Below are the code and all the weights of a small trained network. Each question names an input and a class and asks about switching units off, where a switched-off unit gives its printed mean instead of its output.

import numpy as np


def w(rows, s, z=0):
    codes = np.array(rows[::2]) - 128.0
    scale = np.full(codes.shape[1], s)
    scale[-1] = z or s
    return codes * scale


def f(y):
    return np.maximum(y, 0)


def log_softmax(a):
    a = a - a.max(-1, keepdims=True)
    return a - np.log(np.exp(a).sum(-1, keepdims=True))


def net(x, mask):
    res = np.array(x, float).reshape(1, 4) / 4 @ E
    y = f(res @ A[0][:, :-1].T + A[0][:, -1])
    res = res + np.where(mask, y, B[0][:, -1]) @ B[0][:, :-1]
    return log_softmax(res[-1] @ U[:, :-1].T + U[:, -1])


A, B = {}, {}
E = w([
[208,7,74,244,159,243],'x0',
[72,33,40,118,102,53],'x1',
[125,29,254,132,82,118],'x2',
[41,96,118,58,152,230],'x3',
],0.0083)
A[0] = w([
[205,67,87,182,141,195,52],'neuron 0',
[104,122,133,115,128,192,108],'neuron 1',
[163,93,173,140,130,101,118],'neuron 2',
[176,164,34,150,153,149,92],'neuron 3',
[228,184,171,155,134,203,70],'neuron 4',
[70,84,115,114,148,227,73],'neuron 5',
[141,175,80,135,141,114,68],'neuron 6',
[143,165,50,139,144,176,71],'neuron 7',
[138,96,105,138,134,179,3],'neuron 8',
[140,33,30,145,112,73,106],'neuron 9',
[252,125,117,196,125,49,20],'neuron 10',
[146,41,208,147,125,147,66],'neuron 11',
],0.015,0.0061)
B[0] = w([
[133,235,147,94,140,2,250],'neuron 0',
[133,135,63,119,157,147,172],'neuron 1',
[198,119,102,144,93,97,181],'neuron 2',
[181,50,133,170,56,86,215],'neuron 3',
[34,97,188,191,249,170,228],'neuron 4',
[181,167,18,102,111,196,209],'neuron 5',
[163,98,166,112,71,109,173],'neuron 6',
[138,34,163,140,57,140,197],'neuron 7',
[47,167,201,9,67,152,167],'neuron 8',
[60,116,202,186,243,180,236],'neuron 9',
[124,170,2,14,81,244,224],'neuron 10',
[156,14,155,168,38,106,216],'neuron 11',
],0.017,0.014)
U = w([
[163,140,11,85,105,207,148],'0',
[188,40,145,149,45,107,67],'1',
[110,254,176,63,109,11,142],'2',
[94,101,140,163,209,171,44],'3',
[184,126,77,164,160,130,254],'4',
],0.0096,0.0089)

Each question gives the input, the list of numbers given to net, and the class t.
The units are the neurons (one row each of A and B). Each row of codes is followed by its name. A weight is (code - 128) times the scale printed after its matrix; where a second scale follows, it is the last column's (A, B and U).
mask holds one flag per neuron, in row order. A switched-off neuron (its flag False) gives its mean, the last column of its row in B, instead of its output. The means were averaged over made-up inputs and are rounded, as every weight is.
A unit's drop is (log p(t) with every unit on - log p(t) with that unit switched off) / (log p(t) with every unit on - log p(t) with every unit switched off).
The circuit of an input: a set's keep is (log p(t) with only the set's units on - log p(t) with every unit switched off) / (log p(t) with every unit on - log p(t) with every unit switched off). Starting from all 12 units, units are removed one at a time, each time the one whose removal leaves the highest keep (on an exact tie, the one counted first), for as long as the keep stays at least 0.8.
units of the circuit, in order: the units of the circuit, biggest drop first
unit that matters most: the unit with the biggest drop
top k neurons: the k neurons with the biggest drops, biggest first
drop of u: that unit's drop, to one decimal
input [3,6,0,4], class 3: top 2 neurons	[neuron 9; neuron 10]
input [0,4,-1,-4], class 0: unit that matters most	neuron 4
input [-6,-7,8,-7], class 1: top 4 neurons	[neuron 5; neuron 9; neuron 11; neuron 0]
input [-7,6,7,-8], class 0: top 2 neurons	[neuron 10; neuron 0]
input [1,-7,6,-7], class 0: top 3 neurons	[neuron 10; neuron 9; neuron 2]
input [6,7,-7,-5], class 1: top 3 neurons	[neuron 3; neuron 7; neuron 4]
input [7,7,5,-4], class 2: top 2 neurons	[neuron 0; neuron 4]
input [-8,6,-8,3], class 1: units of the circuit, in order	[neuron 0; neuron 10]
input [-2,7,-1,-6], class 3: top 2 neurons	[neuron 9; neuron 5]
input [8,1,7,1], class 2: top 4 neurons	[neuron 0; neuron 8; neuron 3; neuron 7]
input [4,2,-6,1], class 1: top 2 neurons	[neuron 3; neuron 7]
input [-6,-8,0,0], class 3: top 2 neurons	[neuron 0; neuron 4]
input [6,3,-8,7], class 1: top 2 neurons	[neuron 3; neuron 7]
input [4,-8,-3,-4], class 3: units of the circuit, in order	[neuron 4]
input [-6,-2,-4,-6], class 0: drop of neuron 10	0.4
input [8,8,2,3], class 2: drop of neuron 8	0.4
input [7,-8,-5,-8], class 0: drop of neuron 3	0.1
